Below are the code and all the weights of a small trained network. Each question names an input and a target symbol and asks about switching units off, where a switched-off unit gives its printed mean instead of its output.

import numpy as np


def w(rows, s, z=0):
    codes = np.array(rows[::2]) - 128.0
    scale = np.full(codes.shape[1], s)
    scale[-1] = z or s
    return codes * scale


def f(y):
    return np.maximum(y, 0)


def softmax(a):
    e = np.exp(a - a.max(-1, keepdims=True))
    return e / e.sum(-1, keepdims=True)


def log_softmax(a):
    a = a - a.max(-1, keepdims=True)
    return a - np.log(np.exp(a).sum(-1, keepdims=True))


def net(x, mask):
    ids = ['ΓΔΘΞΣΦαβτ'.index(c) for c in x.split()]
    T = len(ids)
    res = E[ids] + P[:T]
    u = 0
    for l in range(2):
        r = res
        for j in range(2):
            rows = slice(2 * j, 2 * j + 2)
            q, k, v = (r @ M[l][rows].T for M in (Q, K, V))
            z = softmax(np.where(np.tri(T) > 0, q @ k.T / 2**0.5, -1e9)) @ v
            o = O[l][rows]
            res = res + np.where(mask[u + j], z, o[:, -1]) @ o[:, :-1]
        u += 2
        y = f(res @ A[l][:, :-1].T + A[l][:, -1])
        res = res + np.where(mask[u : u + 4], y, B[l][:, -1]) @ B[l][:, :-1]
        u += 4
    return log_softmax(res[-1] @ U[:, :-1].T + U[:, -1])


Q, K, V, O, A, B = {}, {}, {}, {}, {}, {}
E = w([
[117,67,129,116,126,169,92,165,117],'Γ',
[172,206,144,224,47,115,159,119,117],'Δ',
[109,114,117,180,172,159,80,120,91],'Θ',
[131,128,155,102,178,133,168,199,175],'Ξ',
[116,146,63,91,156,167,172,134,214],'Σ',
[234,141,227,157,106,30,78,82,75],'Φ',
[65,135,140,248,85,3,122,110,101],'α',
[160,164,150,134,65,173,34,176,223],'β',
[185,203,111,121,69,20,108,167,123],'τ',
],0.017)
P = w([
[58,126,152,109,77,176,163,127,54],'0',
[170,110,88,156,67,209,146,171,90],'1',
[174,125,88,183,80,204,138,175,124],'2',
[163,124,87,170,114,187,133,160,135],'3',
[169,120,92,166,135,159,121,150,137],'4',
[175,115,95,161,156,133,111,142,137],'5',
[166,121,95,168,172,119,97,135,156],'6',
[165,118,97,165,191,97,91,136,170],'7',
[169,120,100,165,205,67,81,130,177],'8',
[176,110,96,150,221,45,70,128,177],'9',
[186,108,103,132,242,3,65,129,165],'10',
],0.011)
Q[0] = w([
[193,227,135,183,110,120,153,182,168],'L0H1',
[219,99,5,167,210,138,162,199,113],'L0H1',
[164,60,107,193,238,175,109,244,84],'L0H2',
[84,170,178,106,137,149,115,134,109],'L0H2',
],0.02)
K[0] = w([
[184,176,157,48,60,107,132,109,158],'L0H1',
[204,195,148,110,231,55,61,116,252],'L0H1',
[143,65,71,121,149,32,64,68,252],'L0H2',
[106,117,79,106,95,166,170,96,108],'L0H2',
],0.018)
V[0] = w([
[93,206,43,181,208,198,37,102,16],'L0H1',
[160,101,151,62,173,178,221,134,128],'L0H1',
[90,50,194,203,117,97,131,179,124],'L0H2',
[135,138,61,98,16,1,183,50,168],'L0H2',
],0.0083)
O[0] = w([
[104,105,31,99,88,78,145,129,94,76],'L0H1',
[65,254,163,124,169,155,92,193,126,3],'L0H1',
[118,39,230,195,156,138,132,83,177,192],'L0H2',
[106,158,146,221,83,173,100,153,201,160],'L0H2',
],0.0057,0.0065)
A[0] = w([
[90,75,153,112,120,127,202,183,176,114],'L0N1',
[117,85,135,146,109,117,88,143,65,204],'L0N2',
[134,127,55,119,149,121,108,211,130,149],'L0N3',
[7,167,163,75,110,100,207,69,170,3],'L0N4',
],0.013,0.0034)
B[0] = w([
[101,119,85,200,146,179,85,136,92,171],'L0N1',
[85,144,79,159,142,177,145,120,178,254],'L0N2',
[82,125,132,206,121,140,105,23,159,197],'L0N3',
[207,195,119,156,21,71,64,56,8,133],'L0N4',
],0.012,0.0083)
Q[1] = w([
[205,66,171,93,5,99,129,108,126],'L1H1',
[251,148,130,195,72,127,129,146,145],'L1H1',
[2,83,102,133,198,146,145,124,138],'L1H2',
[127,119,224,45,49,102,113,139,115],'L1H2',
],0.024)
K[1] = w([
[89,134,154,80,47,253,160,129,64],'L1H1',
[27,103,177,70,14,32,162,136,82],'L1H1',
[158,82,39,132,217,138,91,175,222],'L1H2',
[115,118,137,145,100,245,245,128,93],'L1H2',
],0.019)
V[1] = w([
[116,199,106,111,2,23,203,153,155],'L1H1',
[76,141,71,189,163,93,193,175,84],'L1H1',
[114,192,187,42,100,162,38,214,157],'L1H2',
[236,132,11,141,110,103,73,216,94],'L1H2',
],0.015)
O[1] = w([
[41,86,101,153,106,75,67,235,168,67],'L1H1',
[91,1,198,113,38,210,96,109,90,161],'L1H1',
[209,98,232,195,138,55,179,77,163,5],'L1H2',
[125,165,162,93,228,153,234,93,239,112],'L1H2',
],0.0081,0.025)
A[1] = w([
[220,243,200,8,107,127,109,133,101,41],'L1N1',
[194,123,252,137,62,38,107,203,176,59],'L1N2',
[29,113,143,181,173,119,200,130,184,2],'L1N3',
[57,69,94,180,142,130,145,140,85,163],'L1N4',
],0.013,0.0057)
B[1] = w([
[82,83,33,245,177,76,77,200,89,166],'L1N1',
[116,176,41,138,4,158,224,200,141,146],'L1N2',
[66,163,208,104,192,121,144,73,1,177],'L1N3',
[143,143,113,110,145,44,142,124,211,251],'L1N4',
],0.011,0.025)
U = w([
[135,64,177,53,92,196,121,115,83,255],'Γ',
[113,119,142,99,101,174,137,129,103,100],'Δ',
[129,67,92,2,134,163,127,145,51,25],'Θ',
[102,74,125,140,128,179,107,126,90,43],'Ξ',
[136,227,168,137,31,135,23,31,80,100],'Σ',
[175,199,132,108,180,219,119,169,180,189],'Φ',
[110,85,163,136,112,146,99,107,174,150],'α',
[170,121,158,144,111,116,166,20,147,167],'β',
[94,110,167,75,134,147,96,117,84,110],'τ',
],0.0051,0.0064)

Each question gives the input, a string of symbols that net reads in full, and the target symbol t.
The units are the heads (2 rows each of Q, K, V and O) and the neurons (one row each of A and B). Each row of codes is followed by its name. A weight is (code - 128) times the scale printed after its matrix; where a second scale follows, it is the last column's (O, A, B and U).
mask holds one flag per unit, layer by layer, with each layer's heads first. A switched-off unit (its flag False) gives its mean, the last column of its rows in O or B, instead of its output. The means were averaged over made-up inputs and are rounded, as every weight is.
A unit's drop is (log p(t) with every unit on - log p(t) with that unit switched off) / (log p(t) with every unit on - log p(t) with every unit switched off).
The circuit of an input: a set's keep is (log p(t) with only the set's units on - log p(t) with every unit switched off) / (log p(t) with every unit on - log p(t) with every unit switched off). Starting from all 12 units, units are removed one at a time, each time the one whose removal leaves the highest keep (on an exact tie, the one counted first), for as long as the keep stays at least 0.8.
units of the circuit, in order: the units of the circuit, biggest drop first
most important unit: the unit with the biggest drop
k most important neurons: the k neurons with the biggest drops, biggest first
top k neurons in layer l: the k neurons of layer l with the biggest drops, biggest first
which heads matter: for each layer, one digit per head in row order, 1 if its drop is at least 0.15 and else 0, layers parted by /
input Γ Φ Γ Θ Σ α τ β, target Ξ: units of the circuit, in order : L1N1, L1H1, L0N1, L0N2
input Σ Θ Γ Θ Θ Φ Φ τ β Σ α, target β: units of the circuit, in order : L0N2, L1H2
input Θ Γ Δ Φ Σ Φ α Φ τ α, target τ: units of the circuit, in order : L1N3, L1H2, L1H1
input Φ Γ Θ Φ α Θ Θ, target α: which heads matter : 00 / 10
input Θ Ξ Φ Δ τ τ Ξ Σ Φ Φ Δ, target Γ: units of the circuit, in order : L0H1, L1H1, L0N2
input Γ Φ Φ Θ, target Φ: units of the circuit, in order : L1H1
input Γ Φ Φ Φ Δ, target Ξ: top 2 neurons in layer 1 : L1N1, L1N4
input Ξ Σ α, target α: 2 most important neurons : L0N3, L1N4
input Σ Φ τ Ξ Γ, target τ: units of the circuit, in order : L1N3, L1H1, L1H2
input Γ Ξ τ Φ τ Φ Σ Σ Φ, target Ξ: units of the circuit, in order : L1N1, L1H1, L0N1
input α Θ τ, target Θ: 2 most important neurons : L0N4, L0N1
input τ Φ Γ Φ Σ Φ Θ Σ Γ, target Σ: units of the circuit, in order : L0N3, L0H2, L0H1, L1H2
input Σ Φ Θ Φ, target τ: which heads matter : 10 / 11
input Γ Γ Φ Σ Θ τ, target Ξ: 4 most important neurons : L1N1, L0N1, L1N4, L0N2
input τ Δ Φ Φ Δ, target Δ: 4 most important neurons : L1N2, L0N2, L1N3, L0N3
input Ξ Γ Φ Θ Φ β Φ, target β: units of the circuit, in order : L0N4, L1H2, L0H1
input Ξ Θ Φ Θ Θ Φ β τ, target β: top 2 neurons in layer 0 : L0N4, L0N1
input Σ Γ τ, target τ: top neuron in layer 0 : L0N4
input α τ Δ Σ Φ Φ Γ τ Ξ Φ, target Θ: which heads matter : 11 / 01
input Φ Φ Γ Θ Γ, target Θ: most important unit : L1H2
input β Θ Σ Σ Σ Σ Σ Φ Δ, target Φ: units of the circuit, in order : L1H1, L1H2
input Γ α Σ Σ τ Σ, target τ: 2 most important neurons : L1N3, L0N3
input β Γ Θ Φ Θ Φ Θ Σ Θ Θ Θ, target Θ: units of the circuit, in order : L1H2, L0H1, L0N3
input Θ Θ Θ Ξ Φ Φ Σ α, target α: 2 most important neurons : L1N4, L1N3
input Φ Θ Δ τ, target Σ: which heads matter : 00 / 01
input τ Φ Θ τ Γ, target τ: units of the circuit, in order : L1N3, L1H2, L1H1
input Φ Φ Θ Σ Θ, target Σ: most important unit : L0N3
input Φ Φ Θ Ξ Θ Φ Γ α Θ Γ, target α: top 2 neurons in layer 0 : L0N1, L0N3
